(in the rows, 128 means zero)
Each name stands for a flat space through zero: a line, a plane or more. A row that begins with a name and a colon came from that space; any other row is followed by the name of the space it lies nearest, among the names in its block.
q332_q646: [150 192 158 172 153  84 114 131 147 205 150  76 123 108  98 147 133 160
 116  91 119 143 116 132 121 169  97 140 159 192  71 169 108]
q411_q631: [174 138 157 122  99 109  98 101  98 173 163 104 166 102 124 145 179 153
  65 115 143 112  99 135 119 200 124 115 128 160 129 121 124]
q411_q631: [151 156 130 160 155 140 138 152 155 130 166 159 150  91 117 148 125  92
 110 121 117 152 123 126 165 105 140 152 172 196  98 129 139]
q460_q959: [131 125 139 134  77 156 151 130 131  95 148 124 142 100 157 108 156  92
  94 156 162 111 115 146 130 143 163 112 113 124 116 114 167]
q460_q959: [152  91  96 142 143 125 131  97 105  97  91 127 138 146 151 112 116 169
 127 109 108 126 153 108 138 113 152 137 118  46 113 120  89]
q730_q21: [100 157 110 152  87 147 134 165 128  97 122 141 119 146 131  96 120 105
 136 133 140 114 156 131 101 143  98 164  91 108 147 127 136]
q152_q69: [ 85 136 135 118  96 113 106 152 123 117 153  81 150 120  99 114 133 109
 148 167 200 122 124 141  73 160 147 120  78 103  79 142 191]
q332_q646: [132 125 105 127 152 168 106 142 110  94 135 171 154 125 103 147  93 152
 138 126 127 142 148  86 127  91 118 144  85 123 156 127 123]
q332_q646: [133 107 133  82 147 114  81  92  95 139 112 130 154 151  97 153 110 178
 123 128 128 108 119 126  98 136 117 102  95 115 177 118 122]
q730_q21: [122 139 148 136 177 143 158 119 167 152 110 110  74 117 131 147  94 158
 161 119 100 154 118 113 156  70 124  93 148 161 113 163 111]
q730_q21: [ 94 150 108 125 113 129  98 186 117 118 159 154 148 137  88 126 125  92
 154 139 155 139 150 116  97 146  95 176 101 139 140 127 152]
q730_q21: [192  94 138 152 152 125 163  74 141 118 132 111 154  82 171 133 150 132
  77 121 116 134 103 137 187 106 213  96 185 119  55 118 123]
q152_q69: [ 96 117 133 122 137 131 156 131 157 115 112 111  97 130 138 118 112 108
 161 150 136 134 123 141 132  93 151 104 135 117 105 138 151]
q212_q928: [132 128 123 172  85 155 181 131 139 104 112  99  87 118 188  85 148 129
 124 125 129 129 142 119 145 130 142 129 119  81  93 141 112]
q411_q631: [124 124 145 110 108 134 120 123 123 124 147 116 146 111 123 132 141 119
 113 151 159 118 109 138 115 142 146 103 109 137 125 124 162]
q332_q646: [158 136 115 178 130 153 175 139 152 109 132 153 115 105 169 115 137 101
 109 110  97 146 140 120 183 102 144 155 173 140 101 125 105]
q460_q959: [ 99 156 124 143 124 137 135 152 149 108 120 136 120 138 117 116  99 104
 143 139 134 119 140 144 110 115 116 141 114 135 132 133 149]
q730_q21: [117 160 143 168 110 153 173 131 140 172  84  69  13 144 172 103 126 210
 168  88  92 146 148  84 131 130  58 116  99 106 136 187  51]
q152_q69: [157 121 137 142 150 151 181  96 159 130  90 151  80 128 178 129 118 136
 112 107  65 126 120 135 186  80 131 105 180 150 158 122  85]
q411_q631: [169 158 142 152 126 131 107  99 118 128 134 127 175 111 115 139 119 159
  68 115 129  99 118 142 115 152 132 123 110 150 132 122 129]
q730_q21: [137 169 123 190 124 190 154 157 157  64 158 145 161  76 127 120  95 103
 104 146 157 135 138 118 139  88 165 141  95 148  77 140 172]
q332_q646: [ 91 125 130 100 140  97 109 131 133 135 115 116 127 154 100 129 109 116
 158 144 141 118 125 152  96 129 124 121 124 122 132 128 152]
q332_q646: [156 136 119 158 164 132 156 101 158 102  92 169 135 136 147 127  90 114
  98 112  77 109 132 159 163  83 148 135 176 143 140 107 111]
q212_q928: [120  86 128  66 104 109 102 124  98 135 146 148 152 139 123 136 169  94
 121 149 145 117 111 143 121 159 134 120 138 127 170  93 148]
q332_q646: [123 145 124 167  75 180 165 181 134 105 172 121 107  86 160 103 166  96
 131 139 160 158 141  92 147 136 131 151 106 129  87 146 142]
q460_q959: [137 141 159 137 110 141 142 117 134 149 142  83 111  97 141 130 146 153
 115 132 147 132 107 121 128 143 135  93 112 143 100 152 135]
q212_q928: [117  83 163  48 111  91 161 117 155 185 137 160  83 137 168 141 201  27
 120 149  96 122  73 191 183 141 134  92 252 208 191  81 141]
q152_q69: [118 162 167 126 115 121 119 106 139 150 121  83 124 123 112 132 114 156
 111 139 150  98 104 157  89 151 120  86  96 152 130 146 153]
q411_q631: [127 125 135 122 141  86 152 143 151 190 132 129  78 138 147 132 168  89
 149 105  86 155 119 138 170 139 104 146 222 172 124 129  94]
q460_q959: [140 141 111 125 153 113  85 112 103 129 100 157 156 166  94 141  90 170
 118 103 100 104 146 128 100 135  89 151 106 120 184 116  97]
q212_q928: [122 134 144  84 107 122  75 132  95 148 160 134 166 127  87 152 144 135
 112 142 160 113 111 130  88 172 103 120  90 158 174 118 154]
q212_q928: [143 117 122 145 104  87 122 111 110 135 127  83 149 130 141 104 160 134
 109 121 146 117 131 142 113 178 153 138 133  76  74 126 124]
q152_q69: [117 177 154 162  91 132 145 147 147 153 141  81  98 111 135 111 142 131
 123 127 148 125 122 136 110 163 106 125 111 152  99 159 137]
q152_q69: [143  88  87 127 126 136 129 146 105  94 142 173 153 129 144 120 151  96
 130 124 121 148 151 103 158 119 148 170 147  92 124 100 115]
q411_q631: [134 107 132 119 140 127 154 119 153 113 133 149 135 113 147 131 136  76
 115 144 121 128 110 156 164 100 172 114 181 149 116 106 151]
q212_q928: [137 133 151 104 131 117 118 142 132 175 172 139 130 105 114 157 165 100
 119 128 128 147 101 129 148 147 116 124 171 202 137 125 137]
q332_q646: [151 123 143 103 111 156  95  89  91 118 123 131 160 125 118 145 120 188
  87 132 141  95 115 119 100 145 121  91  61 121 185 118 129]
q212_q928: [127  88 131  96  92 112 145 123 120 135 135 130 117 131 165 113 185  83
 119 141 132 124 113 147 147 154 147 120 166 116 137 101 133]
q460_q959: [117 146 115 153 134 134 122 125 123 113  94 111 117 151 120 114  88 176
 146 116 124 119 154 115  98 120 107 137  80  85 128 148 108]
q212_q928: [115 121 127 112 132 154 138 135 135 114 121 157 112 133 132 133 115 117
 140 137 118 130 129 123 138  98 120 120 124 140 166 122 131]
q152_q69: [120 169 143 142 123 128 127 125 143 139 110 121 114 140 118 125 104 141
 120 122 119 105 127 149 106 136  97 124 114 154 154 138 127]
q332_q646: [155 191 148 179 111 171 122 142 129 132 161 115 144  85 114 137 120 167
  91 115 145 129 127 103 116 145 106 132  78 173 113 158 131]
q152_q69: [ 96 147 121 134  91 125 113 151 123  97 135 118 154 136 110 104 121 100
 129 154 172 105 138 150  80 155 130 144  83 104 119 124 173]
q730_q21: [106 142 152  78 152 151  85 116 129 114 132 158 166 129  69 169  74 138
 122 162 150 100 103 147  89  99 122  84  78 181 195 119 182]
q730_q21: [105 113 107 100  98  90 102 145 100 138 123 140 132 171 122 110 156 101
 141 126 130 115 143 142 101 177  97 164 133  98 164 104 120]
q411_q631: [165  71 138  91 106 103 133  90 105 145 143 125 147 114 166 130 197 107
  87 132 127 122  98 144 161 162 171 104 179 118 125  93 124]
q212_q928: [118 134 133 107 116 120  94 118 108 127 123 124 152 144 103 132 117 147
 119 136 146 101 125 140  87 152 114 120  88 120 159 122 143]
q411_q631: [110  99 138  90 108  95 135 139 122 179 140 105  84 137 146 126 186 106
 157 128 127 150 114 125 141 161 112 122 170 131 129 129 114]
q730_q21: [122 141 106 161  98 134 139 161 126 106 139 134 132 128 140 100 142  98
 129 126 138 133 152 123 126 146 124 171 123 106 105 126 129]
q460_q959: [112  97 118 113 137 117 135 145 122 148 135 108  95 130 136 127 151 131
 176 125 130 167 136  94 143 121 127 132 142 102  98 145 110]
q460_q959: [142 114 122 115 126 124 124 123 125 114 138 166 159 126 131 133 140  90
 101 134 122 116 120 149 143 130 145 136 156 144 149  95 140]
q460_q959: [134 103 107  95 129 113  95 131  96 128 135 171 158 150 113 139 143 115
 124 123 118 124 135 124 126 145 113 154 137 123 175  97 117]
q152_q69: [188  61 129 101 123 146 138  62 101  95 124 152 173 105 172 136 159 135
  63 135 120 107 103 135 170 118 198  87 146  99 143  82 125]
q411_q631: [ 82 108 105 120 135 170 143 165 140  68 131 146 120 124 121 119  95  99
 181 165 158 151 147 104 125  67 153 128  90  95 112 135 167]
[141 120 128 126 109 158 132 163 115 136 184 142 131  88 135 140 174 109
 127 131 145 167 125  85 157 137 128 142 131 156 114 132 131] : q212_q928
[150 137 115 142 218  78  92 125 137 156 142 135 173 123  71 168  93 140
 141 102 107 158 132 121 140 103 141 156 178 159  72 138 117] : q212_q928
[134  93  84 111 147 113  88 161  87 123 161 166 169 134 100 142 148 117
 154 117 132 167 155  81 136 135 124 185 135 101 119 114 112] : q152_q69
[116 106 114  88 144 112  86 116 104 113 117 151 166 156  94 141 105 134
 135 139 136 110 131 137  98 126 128 127 105 107 165 106 142] : q212_q928
[207 132 119 171 154 137 127  67 123  85 107 166 202 113 141 135 100 151
  37 104  94  88 126 154 153 113 175 131 145 125 129  93 112] : q411_q631
[151 137 128 184 109 149 181 117 143 121 107  96  85 114 185  96 140 151
 116 106 109 134 140 115 158 124 138 127 135  96  86 148  91] : q730_q21
[ 72 101 106 110 122 121 130 160 135  84 133 119 136 136 115 107 117  76
 179 171 176 138 141 136 105 107 166 134 109  77  85 127 184] : q152_q69
[125 149 144 129 141 154 122 131 133 137 136 120 120 113 109 147 106 161
 135 129 135 137 122 107 120 111 113 108  96 156 135 151 132] : q730_q21
[130  95 109  84 151 114  78 137  94 125 158 162 181 130  87 157 134 119
 136 137 144 142 129 109 121 130 136 144 125 127 143 107 142] : q212_q928
[132 138 126 155 113 153 148 139 132 117 132 118 113 113 147 115 132 137
 128 124 132 138 137 109 136 124 128 133 112 117 109 142 121] : q212_q928
[ 77 136 109 131 122 134 155 182 168  87 135 169 120 137 126 107 113  26
 162 160 137 134 141 159 135  94 140 160 159 144 123 112 176] : q460_q959
[130 129 135 150  97 171 184 149 149 123 139 129  77 102 180 110 159 104
 130 129 120 150 127 109 171 113 129 124 144 141 120 138 117] : q212_q928
[128 138 126 115 160 184 117 173 131 128 178 185 131  94  96 173 115 122
 150 131 125 176 129  71 158  79 104 139 119 201 158 139 133] : q212_q928
[121 205 154 181 144 163 149 129 169 135 101 109  88 123 118 130  64 175
 128 113 109 116 132 130 112  99  87 113  92 173 137 171 118] : q212_q928
[104  94 111 109 117 134 151 105 131  83  70 143 106 170 159  99 104 118
 141 144 113  96 140 154 122 100 142 113 118  65 169 104 127] : q212_q928
[161  90 115 120 146 121 140 101 118 130 112 151 126 135 157 132 145 133
 115 108  90 134 129 121 169 115 143 130 172 112 141 107  89] : q332_q646
[153  95 101 128 140  95  96 136  93 130 168 122 184 111 112 136 164 123
 127 120 150 159 138 100 136 154 162 163 144  93  63 121 126] : q212_q928
[122 160 146 143  80 169 124 148 119 118 158 105 133  98 125 121 139 142
 112 144 172 122 124 112 100 156 116 118  61 139 124 147 156] : q332_q646
[129 136 131 144 164  97 146 106 159 140  93 119 111 145 132 125 101 126
 133 115  95 120 126 160 140 106 137 123 174 134 110 131 115] : q212_q928
[156 109 132 125 107 140 135 114 108 135 137 124 125 114 155 127 164 145
 105 119 125 132 122 110 147 146 132 120 128 118 133 123 107] : q332_q646
[143 125 121 152 156  87 137 112 142 141 114 106 131 132 134 122 126 126
 128 111 111 133 131 144 142 127 152 139 175 112  73 132 113] : q212_q928
[126 145 124 138 157 152 122 141 136 121 132 148 130 121 106 146  94 144
 141 123 121 143 136 105 131  94 114 134 112 151 136 141 126] : q212_q928
[ 96 141 144 120 118  93 131 129 149 145 118  96 114 142 121 115 127 101
 141 144 143 111 116 170 102 147 130 116 141 133 112 133 156] : q332_q646
[140 109 100 124 197 115 123 108 139 108  91 182 144 157 114 145  77 127
 137 111  76 127 142 137 153  69 137 144 170 126 154 106 103] : q332_q646
[175  76 132  97 113 136 113  70  92  96 132 142 191 110 147 137 153 139
  63 143 142  96 104 142 137 140 188  91 118  98 144  85 144] : q152_q69
[174  95 157  93 101 118 111  44  86 149  99  96 142 135 156 133 157 200
  66 119 123  80  96 144 115 174 139  66 103  96 174 108 103] : q730_q21
[132 113 101 148 105 109 146 139 129  99 126 144 144 137 155  95 152  73
 116 129 126 122 144 151 142 143 155 168 164  92 101 101 131] : q730_q21
[131  57  91 103 138 147 156 149 121  93 144 180 123 120 163 126 160  73
 156 138 115 171 140  95 191  82 168 148 176  98 120 100 120] : q212_q928
[147 172 158 122 152 134  91 164 129 191 207 140 152  78  73 186 147 130
 118 117 139 168 103  96 138 145  93 136 142 248 125 151 140] : q212_q928

Each name stands for a flat space through zero: a line, a plane or more. A row that begins with a name and a colon came from that space; any other row is followed by the name of the space it lies nearest, among the names in its block.
q546_q344: [154 140 108 112 100 124 112 127  73 148 169 121 104 122 125  99 116 141
 136 186 101 111 108  67 114 124 166 155 107 126 167 148  91]
q71_q799: [ 97 118 132 143 125 153 153 141 138 122 109 121 132 117 123 119 146 138
 132 103 140 140 126 137 141 141 137 127 130 138 124 130 120]
q148_q295: [125 121 102 120 134 146 100 123 115 133 167 139  98  98 121 120 151 129
 140 153 149 116  93 113 147 151 117 105 147 103 164 109  95]
q28_q309: [144 121 156 128 122 148 151 135 146 126  97 108 169 154 132  94 109 135
 125 128 120 142 145 143 110 112 117 154  96 146 117 156 144]
q71_q799: [121 153 119 116 122 102 102 121 106 170 139 131  81  90 139  95 135  70
 168  96 107 114 107 104  86 140 161 116 145 165  86 112 155]
q267_q685: [169 152 134 102 128 112 112  95 124 115 150 140 124 160 132 137  97 127
 117 160 108 116 136  97 113  98 114 150 108 118 137 137 124]
q200_q622: [189 144 121  88 136  99  65 101 108 154 170 136 105 125 140 107 103  84
 146 170 108 101 113 105  92 115 105 122 129 123 129 119 148]
q28_q309: [120 141 107 149 102 107 147 144  97 134 143 134 136 149 118 147 125 172
 102 155 114 129 126 112 125 121 170 143 111 110 157 149  99]
q267_q685: [150 122 134 133 111 106 133 151 108 151 113 106 155 141 133 115 106 132
 123 147 104 130 145 135 106 116 150 147 109 142 121 152 149]
q267_q685: [126 170 105 102 117 134 114  83  99 113 187 157  63 122 121 129 133 132
 136 150 116 107  96  42 129 125 150 144 123 116 161 122  69]
q28_q309: [127 104 118 117 139 129 102 131 114 130 137 119  97  87 130 142 140 107
 147 132 138 117 125 121 160 149 126 110 161 128 133 103 127]
q148_q295: [115 148 123 140 129  90 145 113 130  95 129 152 124 159 123 209 118 154
  90 119 122 128 155 122 149 109 141 133 134 107 128 123 120]
q546_q344: [143 136 136 107 130 125 114 111 124 130 132 125 109 121 135 115 117 101
 145 126 115 120 130 105 117 122 128 137 127 145 113 125 138]
q148_q295: [128 138 112 152 134  76 123 138 132 132 131 149 149 155 126 186 124 143
  93 128 131 128 140 169 123 118 125 104 140  96 125 120 148]
q28_q309: [152 156 120 134 122  87 109 133 125 168 139 141 149 152 134 106 114 113
 122 135 111 124 116 152  65 113 128 117 114 124 110 138 162]
q71_q799: [103  86 119 150 119 150 154 163 110 113 114 105 139 111 116 154 144 173
 115 145 144 138 140 134 187 148 149 133 137 116 164 133  95]
q148_q295: [143 135 123 135 123 117 112 146 127 174 131 126 150 130 133  77 128 111
 138 132 124 128 106 158  76 130 124 113 118 132 115 137 156]
q267_q685: [ 84 170 122 140 137 110 145  98 153 106 132 169  99 138 124 171 146 123
 117  71 135 130 123 122 124 125 136 112 144 124 101 107 124]
q267_q685: [142  79 145 116 129 140 118 155 111 141  97  80 128  87 138 108 121 100
 158 131 122 127 151 133 152 144 135 136 142 164 113 126 154]
q200_q622: [101  99 130 135 114 133 149 153  98 124 103  96 107  91 127 143 136 131
 143 114 119 131 150 105 169 146 177 145 143 158 123 128 119]
q71_q799: [100 120 139 144 129 159 160 136 153 113 104 125 147 133 123 120 142 145
 124 103 144 145 130 147 139 134 122 130 122 133 125 134 121]
q28_q309: [184  82 160 104 145 136  95 147 140 153  95  84 165 114 147  80 102  82
 155 145 124 128 150 171 115 127  83 126 128 155 101 132 190]
q71_q799: [100 100 123 178 112 149 181 179 136 120 101 116 195 158 111 139 141 207
  86 145 150 155 136 178 152 133 137 132 106  99 166 159 102]
q546_q344: [122 158 109 150 137  65 122 122 138 126 140 167 136 162 126 199 125 138
  89 116 129 125 136 160 115 113 126 101 143  93 117 113 147]
q28_q309: [128 167 104 133 135  88 105 110 131 139 163 169 115 144 126 153 133 122
 113 126 130 117 107 135  99 121 122 100 138  99 127 112 131]
q200_q622: [106 163 129 131 129 161 157  93 158  89 146 163 127 164 116 131 138 164
 106 121 143 136 110 107 129 115 111 139 105 104 152 136  81]
q71_q799: [119  70 161 176 101 111 191 215 118 149  31  59 216 143 133 131 106 160
 109 112 107 162 197 198 135 124 176 159 107 171  94 174 183]
q546_q344: [145 147 104 164 123  89 131 149 136 144 148 158 192 192 118 153 119 183
  70 170 136 135 119 185  95 107 111 109 104  66 161 148 128]
q148_q295: [169 125 116 127 125 112 105 137 116 144 152 131 158 154 127 124 111 148
 108 185 126 121 121 144 112 116 109 125 112  95 161 141 126]
q267_q685: [ 82 111 104 151 134 176 134 146 141 130 142 138 122  96 113 108 179 150
 135 119 173 136  85 150 154 168 116  92 148 103 160 112  89]
q28_q309: [ 97 102 141 122 116 169 145 145 112 139  99  90  98  70 132  78 147 100
 176  93 123 133 126 101 143 157 165 142 137 184 106 128 126]
q200_q622: [108 159  98 110 128 117 100  95 100 128 179 156  48  90 125 144 149 104
 150 121 125 105  95  65 136 144 154 115 156 124 137  97  94]
q200_q622: [150 116 138  93 111 124 112 123  78 137 128  92  81  88 139 109 108  93
 167 143  90 111 145  59 138 129 172 165 130 176 117 132 129]
q200_q622: [138 109 138 128 124 109 117 154 114 163 101  98 134 104 140 106 120  92
 151 114 112 128 142 147 110 135 145 126 137 164  92 129 174]
q546_q344: [ 92  92 120 149 123 141 149 159 113 118 110 108 123  97 120 156 149 151
 127 120 142 136 139 133 181 153 155 124 150 130 142 121 109]
q71_q799: [185 113 126 127 118  73 108 151  95 145 129 110 164 158 134 160  85 143
 100 189 100 119 162 142 121 103 135 143 115 112 142 148 154]
q200_q622: [126  71 102 123 119 113 111 156  58 115 141  94  81  70 122 198 132 146
 132 174 124 110 154  84 222 155 177 135 171 121 173 109  92]
q267_q685: [126 145 105 143 105 128 135 141 105 148 155 137 137 143 118 105 133 162
 116 160 123 128 101 116 105 127 152 134 105 109 162 149  97]
q267_q685: [104 134 119 135 124 131 135 129 123 130 132 134 111 114 124 130 143 128
 133 112 131 128 118 119 132 139 145 122 136 132 126 122 117]
q546_q344: [132 138 131 124 129 137 127 119 138 129 133 135 132 136 128 110 127 126
 130 127 129 129 119 127 113 124 117 129 119 127 127 132 127]
q546_q344: [149 128 167  73 135 187 115  89 141 124 117 103  90  93 143  40 119  62
 192 106 115 122 120  74 111 130 108 157 116 191  94 128 138]
q546_q344: [163 110 157 101 132 157 117 124 137 135 110  99 142 122 140  72 109  99
 155 137 119 129 136 126 113 122 103 147 111 158 113 140 151]
q148_q295: [ 75 167 112 134 123 134 128 116 130 157 141 151  75  88 128  86 167  86
 167  62 130 125  82 108  90 154 160 103 146 158  91 107 128]
q28_q309: [139 121  98 127 124  89  85 148  87 171 154 124 102  91 132 130 134 102
 144 147 120 110 112 128 119 147 151 101 156 125 130 110 142]
q148_q295: [ 88 108 166 129 134 159 165 133 154 112  64  99 119  96 136 114 139  94
 160  50 128 146 156 133 146 141 142 140 141 191  68 122 157]
q148_q295: [164  74 164 115 136 147 149 136 136  76  87  89 171 153 130 173  91 162
 103 166 127 138 193 135 194 107 100 168 115 125 149 147 128]
q71_q799: [ 73 104 147 123 138 186 156 121 147  98  95 110  89  74 127 118 161 106
 165  65 148 139 132 108 177 159 136 130 154 170 104 107 114]
q200_q622: [162 109 134 125 133  93  94 156 120 176 110 105 150 114 144 104 112  84
 146 130 115 123 137 172  93 130 120 109 139 147  93 125 193]
[118 100 113 132 145 132 113 135 129 114 137 131 117 104 122 168 147 136
 123 136 155 124 127 144 177 149 110 100 162 101 150 102 115] : q148_q295
[118 147 129 109 143 152 117  91 148 110 147 150  93 116 127 119 142 107
 144 108 141 122 107 103 131 133 105 119 138 128 125 108 112] : q71_q799
[105 208 105 137 108  87 135  98 116 144 164 176  94 155 125 129 131 126
 119 102 103 120  98  88  66 111 172 131 112 127 111 132 115] : q148_q295
[138  94 167 127 130 150 146 153 148 137  69  85 167 122 140  87 115 106
 147 104 123 145 158 163 121 128 118 144 117 172  89 144 174] : q148_q295
[ 98 122 134 156 129 128 152 153 150 141  95 124 155 128 128 121 143 128
 126  87 139 145 131 175 116 137 132 112 132 139 100 129 153] : q200_q622
[ 61  95 116 185 145 109 165 168 153 102  87 136 152 122 116 226 163 166
  89  78 168 150 156 203 193 152 134  86 174 100 121 101 135] : q546_q344
[179 110 150 109 125 122 114 136 121 142 112  99 157 140 140 100  93 113
 135 159 107 126 151 134 110 110 114 150 108 145 119 148 160] : q200_q622
[ 90 186 133 114 118 147 145  85 136 127 139 152  72 116 130  83 145  94
 162  68 113 126  97  68  86 128 158 142 118 169  91 125 113] : q200_q622
[143 115 152 107 142 124 116 118 138 124 104 111 119 113 141 128 114  86
 149 106 119 125 152 130 131 125 115 132 140 159  91 117 165] : q546_q344
[131 125  99 137 120 120 116 138 102 133 162 138 124 128 118 146 136 160
 111 171 135 120 111 120 143 135 137 119 131  92 174 128  94] : q71_q799
[ 62 125 134 162 161 118 157 127 186  93  88 155 131 125 124 205 161 124
 109  39 167 147 148 192 165 142 106  83 174 120  84  88 154] : q546_q344
[121 134 151 120 136 141 138 114 154 120 104 125 128 128 135 111 126 103
 142  90 127 135 136 132 117 124 116 133 126 155  93 126 150] : q71_q799
[ 98 106 138 120 138 162 142 118 135  93 113 118  95  94 125 149 145 123
 144 100 142 131 139 105 183 146 130 132 152 144 126 109 108] : q148_q295
[123 107 137 157 113 118 158 171 124 142  90 103 177 144 127 127 120 154
 111 128 121 145 152 167 124 125 149 139 113 137 121 153 148] : q71_q799
[124 129 111 137 110 136 131 144 104 146 145 124 127 122 121 103 136 148
 130 152 125 127 107 114 120 136 151 132 117 122 154 141 103] : q267_q685
[146 138 124 137 126 115 129 131 134 131 137 139 161 165 125 132 116 153
 102 154 128 131 127 148 110 112 113 128 109 102 145 143 128] : q71_q799
[112  89 121 145 115 154 147 165 108 128 116 101 140 107 119 124 142 161
 127 147 139 136 131 132 166 149 149 135 129 126 159 138 102] : q546_q344
[ 92 121 131 144  94 156 176 152 100 128 108 101 122 114 120 102 138 157
 137 119 113 140 131  91 141 138 190 165 108 160 136 155  95] : q28_q309
[156  74 124 129 117 128 123 166  88 128 121  87 149 116 125 147 112 159
 118 189 123 126 155 128 176 134 142 146 128 118 169 142 116] : q28_q309
[154 139 133 120 138  82 107 118 132 133 125 135 133 145 138 159 105 105
 119 126 113 120 149 143 111 109 117 122 135 127 102 120 167] : q546_q344
[ 86 118 106 157 133 130 143 143 133 112 132 144 126 121 114 176 158 162
 106 117 157 135 122 149 168 147 133 102 152  96 151 112 101] : q200_q622
[126  97 155 130 134 151 155 136 148  97  88 105 155 136 129 145 119 143
 119 120 134 142 164 144 164 123 114 146 123 138 123 136 134] : q71_q799
[ 87 141  90 163 113 120 148 144 109 125 155 152 121 133 109 164 156 181
  99 138 142 131 106 123 147 141 162 115 133  90 169 128  79] : q546_q344
[101 130 100 152  94 116 154 154  77 133 143 123 115 124 114 150 137 177
 112 153 114 128 124  91 148 136 197 148 120 119 166 146  80] : q28_q309
[147 101 171 124 125 170 164 137 153 105  81  93 182 156 131  97 104 147
 123 135 124 148 161 143 135 110 106 168  90 149 125 163 137] : q28_q309
[154 122 103 112  91 147 111 143  58 159 174 105 104 104 122  70 124 149
 148 205 105 111  96  59 122 138 174 159 102 128 188 155  75] : q267_q685
[ 72  79 133 144 134 157 156 154 127 104  88 100 106  73 123 162 160 130
 144  84 150 140 150 133 203 165 153 121 168 151 119 106 118] : q546_q344
[164  81 136  93 131 103  95 131  80 117 121  86  88  84 140 175 101  97
 149 158 103 107 175  86 188 132 149 148 160 153 126 111 142] : q71_q799
[137 125 156 135 140 154 159 119 178  92 101 133 184 180 125 135 114 160
  97 126 143 148 149 164 132 104  80 141 100 112 131 146 131] : q71_q799
